Here is a tiny trained network, its code and every weight. The questions are about switching its units off for an input and a target symbol, where a switched-off unit gives its printed mean instead of its output.

import numpy as np


def w(rows, s, z=0):
    codes = np.array(rows[::2]) - 128.0
    scale = np.full(codes.shape[1], s)
    scale[-1] = z or s
    return codes * scale


def norm(h):
    return h / np.sqrt((h * h).mean(-1, keepdims=True) + 1e-5)


def f(y):
    return np.maximum(y, 0)


def softmax(a):
    e = np.exp(a - a.max(-1, keepdims=True))
    return e / e.sum(-1, keepdims=True)


def log_softmax(a):
    a = a - a.max(-1, keepdims=True)
    return a - np.log(np.exp(a).sum(-1, keepdims=True))


def net(x, mask):
    ids = ['ΞΣαβζηπ'.index(c) for c in x.split()]
    T = len(ids)
    res = E[ids] + P[:T]
    u = 0
    for l in range(3):
        q, k, v = (norm(res) @ M[l].T for M in (Q, K, V))
        z = softmax(np.where(np.tri(T) > 0, q @ k.T / 4**0.5, -1e9)) @ v
        res = res + np.where(mask[u], z, O[l][:, -1]) @ O[l][:, :-1]
        u += 1
        y = f(norm(res) @ A[l][:, :-1].T + A[l][:, -1])
        res = res + np.where(mask[u : u + 8], y, B[l][:, -1]) @ B[l][:, :-1]
        u += 8
    return log_softmax(norm(res)[-1] @ U[:, :-1].T + U[:, -1])


Q, K, V, O, A, B = {}, {}, {}, {}, {}, {}
E = w([
[172,174,203,144,243,90,98,140],'Ξ',
[41,208,103,113,156,76,187,136],'Σ',
[69,143,113,109,46,114,163,93],'α',
[166,81,156,129,93,55,151,131],'β',
[174,96,102,252,133,160,76,157],'ζ',
[119,84,154,153,98,85,49,91],'η',
[115,130,127,53,158,220,103,82],'π',
],0.02)
P = w([
[157,68,58,99,65,118,135,150],'0',
[202,245,128,181,114,124,97,187],'1',
[105,62,98,72,142,196,180,171],'2',
[157,179,110,160,92,135,80,199],'3',
[66,51,140,76,172,179,189,174],'4',
[121,159,145,153,93,139,90,200],'5',
[13,46,165,91,195,153,200,157],'6',
[140,129,135,179,22,146,82,156],'7',
],0.012)
Q[0] = w([
[158,131,188,149,43,138,6,115],'L0H0',
[21,24,138,147,188,161,166,213],'L0H0',
[9,2,205,3,194,110,134,221],'L0H0',
[61,134,146,121,156,86,104,65],'L0H0',
],0.0086)
K[0] = w([
[124,146,169,88,144,116,216,104],'L0H0',
[66,64,143,249,125,109,88,144],'L0H0',
[72,124,191,136,122,152,95,200],'L0H0',
[137,97,195,112,104,145,121,118],'L0H0',
],0.012)
V[0] = w([
[66,125,173,141,117,101,79,99],'L0H0',
[105,146,159,62,127,68,107,139],'L0H0',
[121,161,157,91,128,191,202,240],'L0H0',
[140,102,99,162,159,120,148,254],'L0H0',
],0.0067)
O[0] = w([
[63,123,172,116,111,140,1,89,106],'L0H0',
[175,215,177,30,81,172,184,208,153],'L0H0',
[185,154,77,185,146,103,92,114,96],'L0H0',
[86,192,120,177,95,171,211,102,249],'L0H0',
],0.0077,0.0017)
A[0] = w([
[86,118,79,126,96,250,120,104,54],'L0N0',
[61,204,98,154,122,85,200,214,118],'L0N1',
[163,141,169,180,13,191,15,82,129],'L0N2',
[103,145,81,15,245,191,141,54,160],'L0N3',
[140,253,29,131,138,165,98,72,107],'L0N4',
[202,55,158,79,95,195,127,97,105],'L0N5',
[82,5,104,60,112,100,251,239,3],'L0N6',
[226,175,145,216,143,40,92,157,90],'L0N7',
],0.0059,0.0042)
B[0] = w([
[109,118,103,168,88,74,166,61,191],'L0N0',
[210,99,101,115,131,95,68,172,198],'L0N1',
[194,197,131,142,153,102,155,223,252],'L0N2',
[186,61,49,224,75,101,166,255,242],'L0N3',
[160,104,204,129,44,49,109,121,179],'L0N4',
[143,100,167,70,56,90,86,133,201],'L0N5',
[163,151,151,134,58,67,183,38,232],'L0N6',
[98,125,93,118,57,192,101,168,253],'L0N7',
],0.0076,0.0046)
Q[1] = w([
[117,48,159,104,154,114,254,176],'L1H0',
[165,110,59,147,188,104,200,94],'L1H0',
[75,142,127,78,172,133,79,155],'L1H0',
[111,123,183,37,167,174,132,111],'L1H0',
],0.0082)
K[1] = w([
[8,166,45,178,129,83,104,184],'L1H0',
[181,254,44,186,94,99,150,109],'L1H0',
[144,106,130,97,87,140,115,151],'L1H0',
[97,181,132,97,74,125,119,206],'L1H0',
],0.0099)
V[1] = w([
[68,179,117,150,158,85,214,211],'L1H0',
[38,155,46,61,164,3,112,186],'L1H0',
[133,101,142,93,96,173,142,99],'L1H0',
[111,53,96,98,199,24,187,67],'L1H0',
],0.0055)
O[1] = w([
[66,168,117,162,141,48,157,176,99],'L1H0',
[88,127,2,181,116,27,183,189,105],'L1H0',
[191,95,144,180,63,85,53,98,253],'L1H0',
[138,103,97,59,150,55,38,151,123],'L1H0',
],0.0079,0.00058)
A[1] = w([
[197,234,148,46,149,23,44,143,140],'L1N0',
[173,142,134,233,133,171,74,145,111],'L1N1',
[84,146,142,94,189,14,111,123,208],'L1N2',
[76,233,168,152,29,158,177,160,168],'L1N3',
[190,239,184,175,139,193,51,62,11],'L1N4',
[182,98,84,120,172,61,99,2,61],'L1N5',
[159,122,144,103,54,32,146,114,2],'L1N6',
[133,182,191,114,144,216,192,178,155],'L1N7',
],0.0073,0.0018)
B[1] = w([
[135,112,98,213,108,214,181,108,237],'L1N0',
[118,229,163,49,118,49,208,57,216],'L1N1',
[153,94,191,60,81,179,173,163,156],'L1N2',
[209,56,79,81,157,74,38,83,223],'L1N3',
[129,26,57,76,2,49,212,134,159],'L1N4',
[152,158,86,118,145,155,183,121,140],'L1N5',
[114,206,165,150,146,104,154,160,254],'L1N6',
[146,143,86,91,166,187,48,176,162],'L1N7',
],0.0074,0.0067)
Q[2] = w([
[186,204,148,110,2,65,78,160],'L2H0',
[90,103,63,130,220,167,170,81],'L2H0',
[87,108,102,86,176,135,191,114],'L2H0',
[176,186,164,102,121,89,112,151],'L2H0',
],0.013)
K[2] = w([
[21,99,136,123,168,121,174,108],'L2H0',
[250,174,38,174,96,132,99,154],'L2H0',
[190,193,150,138,62,124,124,124],'L2H0',
[99,73,162,134,154,117,154,139],'L2H0',
],0.013)
V[2] = w([
[183,178,150,254,138,234,109,135],'L2H0',
[93,80,63,105,117,189,101,244],'L2H0',
[177,110,241,145,182,113,142,183],'L2H0',
[100,89,175,126,92,151,47,108],'L2H0',
],0.0079)
O[2] = w([
[178,129,182,127,82,36,175,86,2],'L2H0',
[105,113,124,192,243,53,237,42,116],'L2H0',
[131,154,13,106,27,115,203,115,154],'L2H0',
[207,2,131,120,154,131,120,141,85],'L2H0',
],0.0093,0.0046)
A[2] = w([
[94,38,225,63,130,163,125,82,132],'L2N0',
[154,103,189,160,195,191,2,137,61],'L2N1',
[134,137,126,161,155,59,188,84,70],'L2N2',
[156,67,216,92,63,145,189,109,253],'L2N3',
[77,132,138,110,117,125,173,175,180],'L2N4',
[160,170,102,184,180,79,65,149,127],'L2N5',
[118,107,191,244,156,164,169,21,173],'L2N6',
[159,65,140,77,128,118,121,117,102],'L2N7',
],0.013,0.0039)
B[2] = w([
[45,122,148,116,118,131,129,174,175],'L2N0',
[67,83,152,76,131,110,176,141,151],'L2N1',
[94,117,129,184,111,111,92,139,193],'L2N2',
[119,123,156,109,180,136,123,104,246],'L2N3',
[163,131,107,155,118,101,114,108,183],'L2N4',
[109,115,156,88,167,162,144,99,175],'L2N5',
[135,106,204,252,72,194,114,92,196],'L2N6',
[144,116,91,122,159,109,140,151,166],'L2N7',
],0.021,0.011)
U = w([
[120,171,88,122,80,152,33,190,94],'Ξ',
[91,185,96,154,95,16,228,168,14],'Σ',
[108,245,110,118,206,145,147,112,248],'α',
[43,118,169,72,133,114,137,188,123],'β',
[104,130,171,187,101,154,127,74,255],'ζ',
[161,169,196,53,99,65,133,71,89],'η',
[182,79,65,109,168,135,125,87,209],'π',
],0.011,0.0013)

Each question gives the input, a string of symbols that net reads in full, and the target symbol t.
The units are the heads (4 rows each of Q, K, V and O) and the neurons (one row each of A and B). Each row of codes is followed by its name. A weight is (code - 128) times the scale printed after its matrix; where a second scale follows, it is the last column's (O, A, B and U).
mask holds one flag per unit, layer by layer, with each layer's heads first. A switched-off unit (its flag False) gives its mean, the last column of its rows in O or B, instead of its output. The means were averaged over made-up inputs and are rounded, as every weight is.
A unit's drop is (log p(t) with every unit on - log p(t) with that unit switched off) / (log p(t) with every unit on - log p(t) with every unit switched off).
The circuit of an input: a set's keep is (log p(t) with only the set's units on - log p(t) with every unit switched off) / (log p(t) with every unit on - log p(t) with every unit switched off). Starting from the 12 units with the biggest drops (on a tie, the unit counted first), units are removed one at a time, each time the one whose removal leaves the highest keep (on an exact tie, the one counted first), for as long as the keep stays at least 0.8.
units of the circuit, in order: the units of the circuit, biggest drop first
most important unit: the unit with the biggest drop
top k neurons: the k neurons with the biggest drops, biggest first
k most important neurons of layer l: the k neurons of layer l with the biggest drops, biggest first
drop of u: that unit's drop, to one decimal
input π ζ π β α ζ, target β: units of the circuit, in order : (L2H0 L2N1)
input α ζ ζ Σ, target η: top 2 neurons : (L1N1 L0N3)
input β Σ α β β η, target Ξ: most important unit : L0N6
input β α Ξ π β π Ξ, target α: top 2 neurons : (L1N7 L0N3)
input Ξ β Σ β β Σ, target Ξ: units of the circuit, in order : (L0N6 L2H0 L0N1)
input α η β β β α β α, target Ξ: units of the circuit, in order : (L2H0 L0N6)
input π π η η, target π: top 2 neurons : (L0N7 L1N1)
input π Σ β η β π, target Ξ: units of the circuit, in order : (L2H0 L0N3)
input ζ α π η β η, target Ξ: top 2 neurons : (L0N3 L0N6)
input β Ξ β, target η: units of the circuit, in order : (L0N6 L2N6 L2N3)
input β β π α Ξ, target α: top 3 neurons : (L1N7 L2N6 L2N5)
input π α β π, target Ξ: top 2 neurons : (L0N6 L0N3)
input η β Ξ, target β: top 4 neurons : (L0N7 L0N2 L0N4 L1N6)
input β η α, target β: most important unit : L0H0
input ζ ζ η Σ β π ζ β, target η: top 2 neurons : (L0N6 L2N6)
input η α β π β η η Ξ, target π: top 2 neurons : (L1N4 L0N7)
input Σ Σ β π ζ Σ, target η: 2 most important neurons of layer 0 : (L0N3 L0N4)
input π β β π η ζ Σ π, target α: units of the circuit, in order : (L2H0 L2N6 L1N1)
input β π ζ β Ξ β β α, target Ξ: 2 most important neurons of layer 0 : (L0N3 L0N6)
input π β π β ζ π, target η: most important unit : L2H0
input β η π β β ζ, target Ξ: top 2 neurons : (L0N3 L0N6)
input ζ α Σ β α Ξ Ξ, target Σ: top 2 neurons : (L1N2 L0N1)
input β π β β β α π, target π: top 3 neurons : (L0N3 L2N6 L0N4)
input β β β η η α Σ β, target α: top 2 neurons : (L2N5 L2N6)
input β π η Ξ η Σ, target π: drop of L2H0 : 0.5
input β π η π η β, target π: drop of L2H0 : 0.8
input π α β η Ξ, target β: drop of L0N7 : 0.0
input π Σ Σ α α, target Σ: drop of L1N5 : 0.0
input η β ζ Ξ, target η: most important unit : L2H0
input π β Ξ α β α π, target π: 2 most important neurons of layer 1 : (L1N6 L1N0)
